Here is a tiny trained network, its code and every weight. The questions are about switching its units off for an input and a class, where a switched-off unit gives its printed mean instead of its output.

import numpy as np


def w(rows, s, z=0):
    codes = np.array(rows[::2]) - 128.0
    scale = np.full(codes.shape[1], s)
    scale[-1] = z or s
    return codes * scale


def norm(h):
    return h / np.sqrt((h * h).mean(-1, keepdims=True) + 1e-5)


def f(y):
    return y / 2 * (1 + np.tanh(0.7978845608 * (y + 0.044715 * y**3)))


def log_softmax(a):
    a = a - a.max(-1, keepdims=True)
    return a - np.log(np.exp(a).sum(-1, keepdims=True))


def net(x, mask):
    res = np.array(x, float).reshape(1, 8) / 4 @ E
    u = 0
    for l in range(4):
        y = f(norm(res) @ A[l][:, :-1].T + A[l][:, -1])
        res = res + np.where(mask[u : u + 6], y, B[l][:, -1]) @ B[l][:, :-1]
        u += 6
    return log_softmax(norm(res)[-1] @ U[:, :-1].T + U[:, -1])


A, B = {}, {}
E = w([
[132,142,144,116,119],'x0',
[41,218,95,203,110],'x1',
[116,95,111,154,118],'x2',
[76,111,254,148,197],'x3',
[127,120,127,136,122],'x4',
[127,121,174,133,63],'x5',
[122,116,122,136,124],'x6',
[126,131,127,123,131],'x7',
],0.0091)
A[0] = w([
[83,132,128,50,153,78],'0.n1',
[98,127,155,160,122,94],'0.n2',
[166,254,86,242,97,95],'0.n3',
[29,170,177,193,163,66],'0.n4',
[133,77,216,147,200,76],'0.n5',
[150,145,14,12,91,254],'0.n6',
],0.0098,0.005)
B[0] = w([
[92,80,121,187,157,125],'0.n1',
[93,96,118,166,217,134],'0.n2',
[30,83,48,98,156,202],'0.n3',
[214,184,127,184,120,196],'0.n4',
[1,139,174,89,73,194],'0.n5',
[149,116,132,151,77,254],'0.n6',
],0.0094,0.0086)
A[1] = w([
[138,107,140,108,121,89],'1.n1',
[253,77,103,139,121,87],'1.n2',
[148,139,81,136,121,91],'1.n3',
[136,111,134,198,114,163],'1.n4',
[88,88,166,96,165,131],'1.n5',
[78,141,159,157,98,255],'1.n6',
],0.014,0.0013)
B[1] = w([
[183,87,137,147,193,145],'1.n1',
[254,138,227,114,53,254],'1.n2',
[67,127,154,72,143,183],'1.n3',
[106,165,135,106,156,164],'1.n4',
[57,105,185,60,184,212],'1.n5',
[175,139,77,87,176,235],'1.n6',
],0.0098,0.0056)
A[2] = w([
[61,153,99,2,196,251],'2.n1',
[55,198,72,97,86,138],'2.n2',
[140,200,100,177,237,54],'2.n3',
[204,94,50,136,132,221],'2.n4',
[25,93,129,163,203,211],'2.n5',
[190,81,199,150,50,82],'2.n6',
],0.0078,0.0029)
B[2] = w([
[107,117,119,90,23,254],'2.n1',
[94,124,52,132,123,191],'2.n2',
[112,138,249,212,137,174],'2.n3',
[156,96,145,102,110,163],'2.n4',
[194,133,175,70,116,225],'2.n5',
[164,167,99,95,132,190],'2.n6',
],0.011,0.0066)
A[3] = w([
[215,95,121,158,182,39],'3.n1',
[47,236,196,188,206,30],'3.n2',
[65,158,42,123,57,130],'3.n3',
[160,169,255,170,131,78],'3.n4',
[128,78,199,94,185,144],'3.n5',
[51,161,219,117,134,252],'3.n6',
],0.0095,0.002)
B[3] = w([
[113,164,35,105,59,132],'3.n1',
[253,171,126,183,113,228],'3.n2',
[80,48,103,163,179,217],'3.n3',
[81,103,19,163,145,230],'3.n4',
[57,155,116,161,170,193],'3.n5',
[135,136,154,136,182,255],'3.n6',
],0.013,0.0062)
U = w([
[237,112,134,48,12,117],'0',
[19,42,3,146,93,172],'1',
[19,124,254,20,159,254],'2',
[163,215,144,250,200,26],'3',
],0.013,0.0015)

Each question gives the input, the list of numbers given to net, and the class t.
The units are the neurons (one row each of A and B). Each row of codes is followed by its name. A weight is (code - 128) times the scale printed after its matrix; where a second scale follows, it is the last column's (A, B and U).
mask holds one flag per neuron, layer by layer. A switched-off neuron (its flag False) gives its mean, the last column of its row in B, instead of its output. The means were averaged over made-up inputs and are rounded, as every weight is.
A unit's drop is (log p(t) with every unit on - log p(t) with that unit switched off) / (log p(t) with every unit on - log p(t) with every unit switched off).
The circuit of an input: a set's keep is (log p(t) with only the set's units on - log p(t) with every unit switched off) / (log p(t) with every unit on - log p(t) with every unit switched off). Starting from the 12 units with the biggest drops (on a tie, the unit counted first), units are removed one at a time, each time the one whose removal leaves the highest keep (on an exact tie, the one counted first), for as long as the keep stays at least 0.8.
units of the circuit, in order: the units of the circuit, biggest drop first
most important unit: the unit with the biggest drop
k most important neurons: the k neurons with the biggest drops, biggest first
top k neurons in layer l: the k neurons of layer l with the biggest drops, biggest first
drop when u is switched off: that unit's drop, to one decimal
input [-5,-2,7,0,8,-4,-1,8], class 0: most important unit -> 0.n5
input [2,4,4,1,3,1,3,4], class 3: top 2 neurons in layer 0 -> (0.n4 0.n5)
input [-4,1,-5,-5,-7,-5,-3,-3], class 1: top 2 neurons in layer 0 -> (0.n3 0.n4)
input [4,1,-6,5,7,5,3,8], class 3: 2 most important neurons -> (0.n3 0.n4)
input [7,2,-6,1,-7,-4,-4,6], class 3: 3 most important neurons -> (2.n3 0.n5 1.n5)
input [0,1,-6,1,-7,4,-7,3], class 3: 4 most important neurons -> (0.n5 0.n3 1.n5 1.n3)
input [-4,3,8,1,-8,4,-4,8], class 3: 2 most important neurons -> (0.n4 2.n3)
input [-3,1,1,-6,4,3,-3,-4], class 1: 3 most important neurons -> (0.n3 0.n4 3.n3)
input [-5,-1,-7,1,6,6,8,5], class 2: top 2 neurons in layer 0 -> (0.n6 0.n4)
input [-2,0,1,2,-7,-4,7,3], class 2: 2 most important neurons -> (0.n5 2.n1)
input [-8,2,2,2,0,-2,-2,-3], class 3: drop when 0.n4 is switched off -> 1.7
input [8,1,-2,-6,-4,1,-7,-2], class 1: drop when 0.n3 is switched off -> 1.5
input [3,1,-2,-4,-3,3,3,-1], class 1: drop when 0.n3 is switched off -> 1.2
input [-1,4,-2,7,4,7,5,4], class 3: units of the circuit, in order -> (0.n4)
